In the rows, 128 means zero.
Known rows:
[ 95 109 136 124 118 156 114 135 121 128 127 122  99 127 144 141 126 129
 138 114 137 103 104 159 113 139 130] : tredrelor
[150 112 150 108 144  88 159 139 110 133 126 125 118 125 116 134 141 143
 132 124 124 136 110 147 149 118 129] : maskis
[134 139 134 145 132 131 106 103 113 129 134 135 150 124 107 142 135 138
 124 131 108 111 120 129 115 113 143] : lerer
[176 137 144 128 140 137 110 116 140 149 125 123 162  98 101 153 128 104
 139 126 103 128 146 105 138 137 153] : zapla
[148 117 152 114 138  95 145 132 107 135 122 134 110 138 116 150 144 142
 122 132 121 122  92 160 131 111 132] : kotrak
[151 111 151 108 144  86 162 139 110 133 126 124 116 125 117 135 142 143
 132 124 125 136 109 148 150 118 128] : mupoge
[ 89 109 120 164 111 161 121 134 145 121 130 119 117 109 154 128  81 111
 135 103 150 129 153  99  81 135 107] : fosil
[129 139 113 109 184 111 140 113  94 165 128 114 145 149 106 114  92 168
 155 149 134 138 107 128 138 123 134] : soso
[109  87 141 127 119 117 158 166 154 139 114 129  76 126 154 143  86 120
 122 114 161 143 130 134 112 138  94] : zimek
[185 177 112  91 119  89 144 140 130 109 121 140 120 182 136 120 186 113
  94 168 125 139 101 161 168 119 143] : fize
[135 132 132 138 137 128 120 109 115 127 135 127 159 111 106 124 135 138
 137 123 112 126 137 111 131 120 140] : nizur
[ 93 113 125 162 106 163 104 130 158 133 119 141 108 124 144 150  84 113
 117 123 142 117 141 111  75 133 107] : bruskosim
[121 135 114 110 117 141 128 144 140 120 130 122 116 138 149 111 142 114
 129 130 137 132 133 140 150 146 126] : skimi
[ 94 107 121 158 112 157 117 136 160 132 123 130 117 111 144 133  80 114
 128 114 148 133 157  97  93 141 105] : skudrik
[176 171 108  94 125  85 167 146 103  86 136 106 125 166 158  95 185 111
 118 138 134 148 106 154 166 112 143] : plostel
[244  84  63  65  78 107 170 199 115 102  56  96 120 173 208  41 134 170
  81 153  50  80 131 149 194  35 187] : zofe
[155 111 152 105 141  86 155 139 127 143 120 138 119 125 105 140 141 144
 124 134 121 139 117 144 160 125 128] : puplel

Facts:
deni | Ω a | δ lovuk, grizum | χ studun, siter, gigur, domaski
subral | Ω e | δ mobon, flibro
gopon | Ω b
zofe | Ω c | χ fubu | λ razil
zimek | Ω b | χ flatro, fatos
tustegri | Ω e | λ skegi
sumuk | Ω b
zalum | Ω d
gunom | Ω b
mokur | Ω a | λ votrol
flezem | Ω a | δ sirun, skosku
grugoskin | Ω a | δ mobon | χ lerer, duplu, drabugral, dimage, topozes, bruskosim, dadum
grekan | Ω a | λ giflen
fufil | Ω a | λ bigem
nefe | Ω a | λ soso
dimage | Ω d
puplel | Ω a | χ pagul, nagok, zedrel
soso | Ω a | λ posa
fugrok | Ω e
dakim | Ω c
pakam | Ω a | δ lugor, fuflilek, popo
mevok | Ω b
plegriplo | Ω b
briklum | Ω b | δ tratreten
votrol | Ω b | χ guvi, gotreka, lika | λ gutal
nutru | Ω d | δ mosabrek | λ tiflum
zenom | Ω a | λ zalum
grobru | Ω a | λ tratreten
popo | Ω a | λ zenom
zugo | Ω b
gotreka | Ω b | λ grekan
skegi | Ω a | δ kibre | λ fize
mupoge | Ω a | χ fugrok
klagra | Ω a | χ drapos, flamen, domaski
lufil | Ω a
flatro | Ω c | λ drapos
nedabu | Ω c | χ koze, depen, popo
drapos | Ω a | δ fubu, kloskiri | λ vegro
zapla | Ω a
perotam | Ω a | δ kibre, skibek, skegrin | χ plagrun, dimage, fugrok, giflen, badatra | λ dredon
stefik | Ω a | χ siter, zalum, depen, nefe
flibro | Ω b
sudres | Ω a | δ fosil
breflaro | Ω a | λ gotre
skifum | Ω b | δ dripi, birufon, stogres
skona | Ω e | λ fubu
nebrim | Ω c | χ vubustam, koze
stapatrom | Ω b | δ flodruk, birufon
brolis | Ω a | λ gopon
ledastar | Ω b | λ zapla
zamo | Ω a | δ dredon, lugor, depen, nostar
busa | Ω a | δ skegrin, lika, dradum
drolo | Ω e | δ plagrun, vilubi
vegro | Ω a | λ nefe
lugor | Ω b | χ duplal, tamok, pakam, mevok
grisem | Ω d | χ skibek, plegriplo, skegrin, trugul, traklan, fuma
guvi | Ω a | δ fuma, moze
kladral | Ω d | λ pakam
fuma | Ω a
kimo | Ω a | δ grekan, lika, kloskiri | λ gotreka
mosabrek | Ω b
koze | Ω a | δ paflon
ketol | Ω b
zedrel | Ω a
pagul | Ω a
kofos | Ω b | δ drastel | λ trugul
tozuri | Ω e | δ siter, graplin, kladral
razil | Ω a | χ lerer, zugo, koze, topozes | λ gimi
redrus | Ω a
skaplir | Ω d | χ grizum, gose, nutru
flamen | Ω e | δ giflen, fubu
vipos | Ω a | δ zenom | χ floran, gigur
dripi | Ω d
trugul | Ω a
papem | Ω b | χ tudrak, gunom, grekan
nevodru | Ω a | χ fatos, flamen, skotra, zedrel
gotre | Ω a | χ meklel | λ skona
tasal | Ω b
drastel | Ω b
drotal | Ω a | λ mokur
brezur | Ω a | λ flaflel
nubro | Ω a | χ tamok, sirun, geflaskel, zapla, flamen
giflen | Ω b | λ fuma
stisun | Ω a | λ drurok
tiflum | Ω a | δ mobon, redrus, kloskiri | χ skotra
duplal | Ω a | λ birufon
paflon | Ω b | χ drapos, duplu
goskestik | Ω a | χ floran, dredon, flezem, grobru, dradum
pluse | Ω d | δ tamok, redrus | χ breflaro | λ sistu
tratreten | Ω b | λ fuflilek
plonis | Ω b | λ brolis
lastas | Ω a | λ nustek
lidal | Ω c
studun | Ω a
duplu | Ω b | λ graplin
detra | Ω e | δ tasal, lovuk, bagru
nistar | Ω a | λ klakuzik
drabugral | Ω a | δ posem
zeskubu | Ω a
brekom | Ω a
floran | Ω e
nostar | Ω a
bagru | Ω c | χ stidros, bigem, traklan, ketol
stiklufum | Ω c | δ maskis, lidal | λ fufes
klebrun | Ω b | χ detra, drali, gotreka
topozes | Ω d
lidru | Ω c | χ lufil, bigem, brezur | λ bruskosim
rukle | Ω e | δ posem, nefe | χ tustegri, flodruk | λ dradum
tudrak | Ω d
tranen | Ω b | δ ketol | λ vilubi
dremul | Ω a | χ drekli, flaflel, tisturun
graplin | Ω a
dugus | Ω a
grurim | Ω c | χ ledastar
skegrin | Ω a
flaflel | Ω a | δ redrus | λ drotal
murol | Ω c | δ grisem, fugrok, mevok | χ stiklufum, zamo, tamok, skotra, kloskiri | λ mitrekel
nuta | Ω c | δ lovuk
skibek | Ω a
lovuk | Ω a | λ stisun
grizum | Ω b
drurok | Ω d | χ skeplusta, mokur, koze, flibro | λ nagok
sirun | Ω b | λ mevok
skosku | Ω a
sistu | Ω a | λ skosku
nustek | Ω e | χ gopon, pakam, skegi, nostar | λ zedrel
pliveskon | Ω b | δ zeskubu, fubu, moze, meklel | χ redrus, mevok, gribrul
klakuzik | Ω a | χ fosil, posem, sistu, skisoplu, brezur
fufes | Ω a | χ breflaro, flezem, gotreka
badatra | Ω a | δ razil | λ mobon
gigur | Ω a | λ tozuri
domaski | Ω a | δ skegrin, tisturun
gose | Ω d | λ zofe
fize | Ω c | δ tudrak | χ vegro, topozes, brolis, meklel, zedrel, stogres
fleses | Ω a | χ stidros, zugo | λ zisinos
stuger | Ω a | λ ledastar
mitrekel | Ω a | χ flatro, skona, redrus, bigem, gose | λ lika
depen | Ω a
fatos | Ω e | λ busa
zestu | Ω b | λ kibre
trotram | Ω c | χ zedrel, trure
mobon | Ω d | λ flatro
flodruk | Ω b | λ vubustam
posem | Ω e
tredrelor | Ω e | δ bigem | λ flezem
nurizon | Ω c
skeplusta | Ω b | δ moze | λ faflis
kibre | Ω a | λ kofos
vilubi | Ω b | χ traklan, grobru, drotal, flaflel | λ tasal
lerer | Ω a | δ vala, posa
plostel | Ω c | χ tudrak, koze, skotra, lastas | λ dusok
zisinos | Ω c
kloskiri | Ω c
zefel | Ω e | χ siter, skudrik, gribrul, badatra | λ sidum
siter | Ω b | λ lovuk
gribrul | Ω a
posa | Ω b | λ stidros
vala | Ω c | λ puplel
dusok | Ω a | δ studun, zalum
faflis | Ω a | λ redrus
debo | Ω e | δ mobon, fidrivun, goskestik, skimi | χ gigur, flezem, gripenal, tratreten, ledastar
skotra | Ω a | δ lovuk, gribrul | λ stefik
kopo | Ω e | δ trotram | λ lidal
geflaskel | Ω c | δ tasal, fidrivun, flibro | λ nurizon
fuflilek | Ω a | λ dadum
stogres | Ω a
kotrak | Ω a | δ zapla, zugo, kladral | χ duplal, trugul, fufil, lastas, zisinos, tisturun
fosil | Ω b | λ pliveskon
refle | Ω a | δ lidru, tamok
dradum | Ω a | λ kopo
skisoplu | Ω b
fubu | Ω e | λ stuger
nesu | Ω d | χ dugus, nizur, domaski, meklel, stogres
bruskosim | Ω b | δ mokur, nizur | λ sumuk
drekli | Ω c
skimi | Ω d
gripenal | Ω a | λ briklum
skudrik | Ω b
maskis | Ω a | χ lerer, grobru, nistar, tratreten
lika | Ω d | λ floran
moze | Ω d | χ tranen
sidum | Ω a | δ tasal, drotal, nistar
bigem | Ω e | λ vala
dadum | Ω a | δ klebrun, skegrin, grisem, bagru | λ detra
tamok | Ω c | λ kloskiri
sidrek | Ω b | δ mosabrek, skisoplu | χ tozuri, drolo
tisturun | Ω c | λ geflaskel
trure | Ω b | δ plegriplo, brekom, dredon, tisturun
plagrun | Ω c
vubustam | Ω d | δ plagrun, kibre, vala, dradum
stidros | Ω a | δ breflaro, grobru, dakim | λ popo
gimi | Ω a | δ floran, bigem | χ detra, plonis, drolo
meklel | Ω a
nizur | Ω a
birufon | Ω a
doli | Ω a | δ skisoplu, nostar
drali | Ω a | δ nustek
dredon | Ω b | λ fidrivun
gutal | Ω e | χ dakim
nutra | Ω a | χ sirun, traklan
nagok | Ω c | λ plegriplo
fidrivun | Ω b
traklan | Ω b

Rows:
No name comes twice in this set of rows, the named rows included.
[147 111 149 111 145  89 165 139  94 123 132 113 115 123 128 130 142 141
 138 112 128 134 104 151 140 112 129] -> fleses
[180 175 106  86 129  84 165 142 120  97 133 118 123 164 148  99 182 115
 106 149 131 148 113 150 176 120 143] -> bagru
[110 145 106 130 112 161 113 130 129 104 139 111 135 128 154 102 140 110
 136 116 136 124 140 124 131 142 137] -> gose
[100 108 137 119 117 155 109 135 137 137 122 136 100 127 133 144 126 130
 130 124 132 106 111 155 124 143 127] -> kopo
[129 110 133 149 114 165 115 144 168 143 119 116 115  99 151 155  75  80
 135 106 143 133 159  98  91 150 118] -> ledastar
[ 98 107 137 116 127 159 103 140 128 148 136 136  99 132 138 139 130 118
 133 132 114 107 122 163 123 141 103] -> subral
[128 128 122  97 119 120 147 156 140 121 125 119  97 143 154 117 141 120
 122 128 146 136 118 159 159 146 126] -> grisem
[106  99 131 133 117 138 136 146 173 145 114 143  92 115 140 143  85 119
 114 127 149 136 152 109 111 146  94] -> tasal
[135 134 132 143 135 123 119 108 119 126 140 125 160 107 109 126 131 138
 130 119 111 126 138 118 134 121 142] -> dradum
[130 123 126  97 115 120 147 158 141 117 124 123  96 142 152 117 147 117
 123 127 145 136 119 157 160 146 124] -> drurok
[133 142 132 146 131 128 106  98 120 126 139 135 149 115 110 143 133 139
 113 129 105 108 122 133 117 113 145] -> dadum
[108 150 107 135 106 169  98 123 126 105 132 121 127 143 152 119 142 110
 129 126 134 110 120 136 111 134 141] -> nutru
[110  88 141 127 119 115 159 166 155 139 115 127  75 125 155 144  84 121
 119 113 162 143 130 138 113 138  94] -> klebrun
[ 92 121 127 135 115 171  90 120 140 136 128 134 121 121 130 140 119 129
 130 123 127 101 124 143 116 146 133] -> drolo

Now the same elements, written a new way:
Known rows:
[109 126 107 126 141 153  84 144 106 158 144 114 119 158 119 153 146 122
 176 114 156 159 156 115 150 183 120 145 158 116 128 134  99 105 138] : fubu
[108 126 105 129 139 155  74 154 153 177 157 110 105 155 120 148 134 137
 181 127 160 162 162 128 126 176 135 158 158 121 116 145  85 110 147] : lufil
[ 89 148  99 133 148 144  48 108 136 167 143 122  87 153 103 168 139 173
 210 135 169 201 171 135 158 188 137 209 151  95 110  95 106 116 168] : tamok
[132 132 110 152 142 161 104 162  31 163 143 109 129 156 119 175 153 104
 164 113 144 143 167 102 150 216 107  86 154  95 128 168 106 114 166] : skeplusta
[122 138  56  90 136 168  75 167 105 168 173  76 110 159 105 160 157  99
 222 131 179 171 145 138 115 167 126 160 113 101  81 108 110 136 145] : topozes
[ 84 148  87  72 159 157  74  67 108 171 136  90 149 152 174 174 184 132
 162 126 116 235 109 128 147 177 193 167 111 122 104  84 115 115 104] : fize
[134 137  83 110 133 164  79 146 131 183 174 102 133 139 122 176 162 122
 188 151 142 159 135 150 118 173 143 152 156 105  86 127 127 149 124] : dadum
[144 136  94 178 154 196  66 157  87 174 154 123  95 179 122 141 134 117
 164 125 138 128 160 125 120 175 119  87 155  93 144 150  98 100 152] : mevok
[119 128 114 125 136 146  86 175 136 163 155 112 116 137 103 159 151 123
 192 130 167 155 180 141 138 161 115 170 163 115 113 141  97 135 147] : grobru
[121 113  94 117 124 145  97 166 145 168 155 110 136 140 126 139 154 127
 175 132 149 161 156 126 139 171 127 147 167 132 119 137 113 125 136] : drali
[ 99 130 100  84 154 165  91 124 130 173 153  85 140 145 159 154 155 110
 154 114 126 187 130 126 117 156 168 135 114 137 113 140  83 107 111] : stefik
[142 117  97 161 140 189  94 162  76 174 150 123 122 158 142 151 160 114
 153 122 121 147 166 119 132 177 124  73 153 100 140 161 101 121 148] : skifum
[ 83 144 109  95 164 153  75  88 125 167 139 105 120 145 147 168 170 144
 178 128 131 225 146 132 153 161 175 184 119 118 112  94  91 108 118] : nebrim
[143 117 102 166 143 193  94 161  73 175 147 123 127 159 139 152 156 115
 149 120 114 148 166 125 137 179 124  74 156  98 133 159  98 114 145] : kofos
[127 120 100 117 130 160  89 165 149 164 164 105 123 141 115 145 160 115
 176 133 157 157 163 138 127 149 129 160 161 126 118 136 105 127 120] : dradum
[150 139  98 167 155 191  86 165  63 161 155 118 111 157 115 164 151 105
 170 127 139 138 172 131 122 164 114  88 145  83 133 147 108 119 148] : zugo
[111 128  83 128 133 153  70 140 151 176 157 104 107 162 120 147 125 145
 183 131 152 150 126 126 128 202 139 153 165 121 114 126 112 109 155] : pakam

Rows:
No name comes twice in this set of rows, the named rows included.
[112 143 105 140 148 163  66 146 110 169 161 115 100 151 104 177 140 139
 199 128 157 165 171 137 132 177 125 160 144  92 111 133  97 119 158] -> fatos
[110 104  88  97 134 164  84 177 124 185 160  91 107 154 121 146 154 119
 190 129 169 192 176 128 129 172 132 157 124 119  98 140  63 126 142] -> kladral
[135 123  76 115 124 150  93 169 147 156 155 104 141 144 121 132 158 114
 178 130 151 146 142 130 134 165 126 139 174 135 122 120 133 127 130] -> flezem
[147 121 118 173 146 187  94 187  80 164 150 133 117 151 121 147 159 110
 157 122 136 147 209 132 140 153 104  94 156  96 144 160  91 122 146] -> plonis
[142 134 111 180 157 192  76 169  74 175 158 132  93 161 110 169 139 126
 178 119 142 141 191 129 127 173 112 102 150  76 130 165  85 117 168] -> sirun
[109 121 101 102 122 125 112 161 118 157 141 101 144 147 123 145 158 118
 171 124 164 154 149 104 151 203 125 144 172 143 126 142 108 108 141] -> guvi
[108 150  92 109 149 145  66 107 131 155 146 117 121 149 121 162 174 142
 194 138 153 205 159 137 151 161 149 200 139 112 114  82 122 120 122] -> plagrun
[137 114  49  97 116 187  61 152 138 196 184  87 111 179 116 145 160 114
 188 155 161 177 123 139 102 189 146 146 151 120  84 118 112 136 122] -> vubustam
[ 90 143  99 122 146 139  58 100 125 173 139 122 103 149 119 174 153 172
 203 141 153 208 157 133 160 200 150 197 153 101 102  93 107 122 154] -> stiklufum
[ 95 133 103  82 158 167  80 115 127 178 160  86 132 148 153 164 149 114
 164 115 132 184 121 129 114 166 169 143 111 122 108 136  81 102 117] -> puplel
[118 119 124 158 165 200  86 137  75 183 152 115 108 171 153 159 146 124
 137 117 112 169 169 116 124 179 147  80 121 101 142 176  57  97 141] -> lugor
[ 87 131 109 104 152 149  77  98 138 160 138 115 123 152 146 151 168 149
 170 128 137 218 157 124 160 162 163 187 138 130 123  95  90 105 117] -> zofe

